Below is a small trained network, with its code and all its weights. Each question gives an input and a target symbol and asks what happens when units are switched off, that is, made to give their printed mean instead of their output.

import numpy as np


def w(rows, s, z=0):
    codes = np.array(rows[::2]) - 128.0
    scale = np.full(codes.shape[1], s)
    scale[-1] = z or s
    return codes * scale


def f(y):
    return np.maximum(y, 0)


def softmax(a):
    e = np.exp(a - a.max(-1, keepdims=True))
    return e / e.sum(-1, keepdims=True)


def log_softmax(a):
    a = a - a.max(-1, keepdims=True)
    return a - np.log(np.exp(a).sum(-1, keepdims=True))


def net(x, mask):
    ids = ['αβηθξτ'.index(c) for c in x.split()]
    T = len(ids)
    res = E[ids] + P[:T]
    r = res
    for j in range(2):
        rows = slice(2 * j, 2 * j + 2)
        q, k, v = (r @ M[0][rows].T for M in (Q, K, V))
        z = softmax(np.where(np.tri(T) > 0, q @ k.T / 2**0.5, -1e9)) @ v
        o = O[0][rows]
        res = res + np.where(mask[j], z, o[:, -1]) @ o[:, :-1]
    y = f(res @ A[0][:, :-1].T + A[0][:, -1])
    res = res + np.where(mask[2:14], y, B[0][:, -1]) @ B[0][:, :-1]
    return log_softmax(res[-1] @ U[:, :-1].T + U[:, -1])


Q, K, V, O, A, B = {}, {}, {}, {}, {}, {}
E = w([
[95,179,100,116],'α',
[184,150,250,181],'β',
[56,135,214,177],'η',
[35,113,162,63],'θ',
[74,121,135,139],'ξ',
[163,220,144,103],'τ',
],0.019)
P = w([
[213,2,57,173],'0',
[121,196,174,94],'1',
[101,121,138,110],'2',
[88,107,144,103],'3',
[87,115,148,100],'4',
[83,123,148,89],'5',
[76,115,143,88],'6',
[76,128,145,89],'7',
[69,117,145,81],'8',
[67,126,139,71],'9',
[52,129,141,75],'10',
[61,134,136,71],'11',
[61,133,148,77],'12',
],0.0095)
Q[0] = w([
[36,176,135,116],'h0',
[116,80,177,7],'h0',
[176,73,42,195],'h1',
[104,147,191,114],'h1',
],0.014)
K[0] = w([
[134,85,71,150],'h0',
[132,26,187,63],'h0',
[84,222,221,104],'h1',
[211,2,77,162],'h1',
],0.009)
V[0] = w([
[93,225,168,121],'h0',
[189,88,174,85],'h0',
[9,91,135,82],'h1',
[95,132,31,22],'h1',
],0.011)
O[0] = w([
[224,111,88,236,145],'h0',
[104,231,108,153,131],'h0',
[186,56,254,104,105],'h1',
[206,37,80,124,2],'h1',
],0.009,0.0088)
A[0] = w([
[134,107,76,166,241],'n0',
[175,79,159,81,81],'n1',
[42,75,101,6,46],'n2',
[171,120,124,139,52],'n3',
[44,152,121,91,188],'n4',
[143,109,170,166,104],'n5',
[228,237,134,8,91],'n6',
[162,171,141,33,202],'n7',
[184,190,118,75,95],'n8',
[166,227,144,177,254],'n9',
[112,134,43,58,74],'n10',
[119,114,188,216,114],'n11',
],0.011,0.0055)
B[0] = w([
[16,62,160,145,141],'n0',
[125,210,109,225,153],'n1',
[254,192,136,147,177],'n2',
[93,131,101,94,130],'n3',
[192,120,117,87,253],'n4',
[179,105,117,105,152],'n5',
[97,122,66,169,156],'n6',
[99,68,124,161,162],'n7',
[101,158,90,118,143],'n8',
[150,65,131,131,228],'n9',
[185,90,113,209,145],'n10',
[117,180,105,96,184],'n11',
],0.0087,0.02)
U = w([
[153,27,96,81,179],'α',
[144,163,167,254,30],'β',
[74,140,169,130,215],'η',
[196,97,87,61,137],'θ',
[127,222,99,178,3],'ξ',
[114,105,83,184,173],'τ',
],0.0076,0.0062)

Each question gives the input, a string of symbols that net reads in full, and the target symbol t.
The units are the heads (2 rows each of Q, K, V and O) and the neurons (one row each of A and B). Each row of codes is followed by its name. A weight is (code - 128) times the scale printed after its matrix; where a second scale follows, it is the last column's (O, A, B and U).
mask holds one flag per unit, heads first, then neurons. A switched-off unit (its flag False) gives its mean, the last column of its rows in O or B, instead of its output. The means were averaged over made-up inputs and are rounded, as every weight is.
A unit's drop is (log p(t) with every unit on - log p(t) with that unit switched off) / (log p(t) with every unit on - log p(t) with every unit switched off).
The circuit of an input: a set's keep is (log p(t) with only the set's units on - log p(t) with every unit switched off) / (log p(t) with every unit on - log p(t) with every unit switched off). Starting from the 12 units with the biggest drops (on a tie, the unit counted first), units are removed one at a time, each time the one whose removal leaves the highest keep (on an exact tie, the one counted first), for as long as the keep stays at least 0.8.
circuit, biggest first: the units of the circuit, biggest drop first
k most important neurons: the k neurons with the biggest drops, biggest first
which heads matter: for each layer, one digit per head in row order, 1 if its drop is at least 0.15 and else 0, layers parted by /
drop of u: that unit's drop, to one decimal
input θ β τ η τ θ θ θ β η τ, target β: 4 most important neurons	[n1 n4 n9 n11]
input θ η θ η α α, target β: circuit, biggest first	[n1 h1 n4]
input τ θ θ, target τ: circuit, biggest first	[h1 n10]
input α η τ τ η θ τ, target α: circuit, biggest first	[h1 n2]
input θ ξ η τ η β η η η τ β ξ, target β: circuit, biggest first	[h1 n1 n4]
input τ β θ α τ, target τ: which heads matter	01
input θ β η η θ τ η ξ η θ ξ θ, target β: circuit, biggest first	[n1 h1 n2 n4]
input η η η β τ, target τ: circuit, biggest first	[n6 n7]
input α θ β α, target α: 3 most important neurons	[n1 n11 n0]
input τ α θ β β α, target τ: 2 most important neurons	[n10 n0]
input θ β β τ β θ ξ η θ α η η ξ, target β: 3 most important neurons	[n1 n4 n9]
input β τ η τ θ η η η τ β θ θ, target ξ: 2 most important neurons	[n2 n5]
input θ ξ τ β θ, target β: most important neuron	[n1]
input ξ α η η η η ξ β α ξ θ θ, target θ: 2 most important neurons	[n2 n4]
input β β θ η η ξ, target ξ: most important neuron	[n7]
input β η θ η α β α η τ ξ β α η, target ξ: drop of h1	1.1
input τ α τ θ θ τ η η β ξ β, target τ: drop of h1	0.8
input ξ τ η η, target θ: drop of n4	0.1
input θ η η τ, target β: drop of h1	1.4
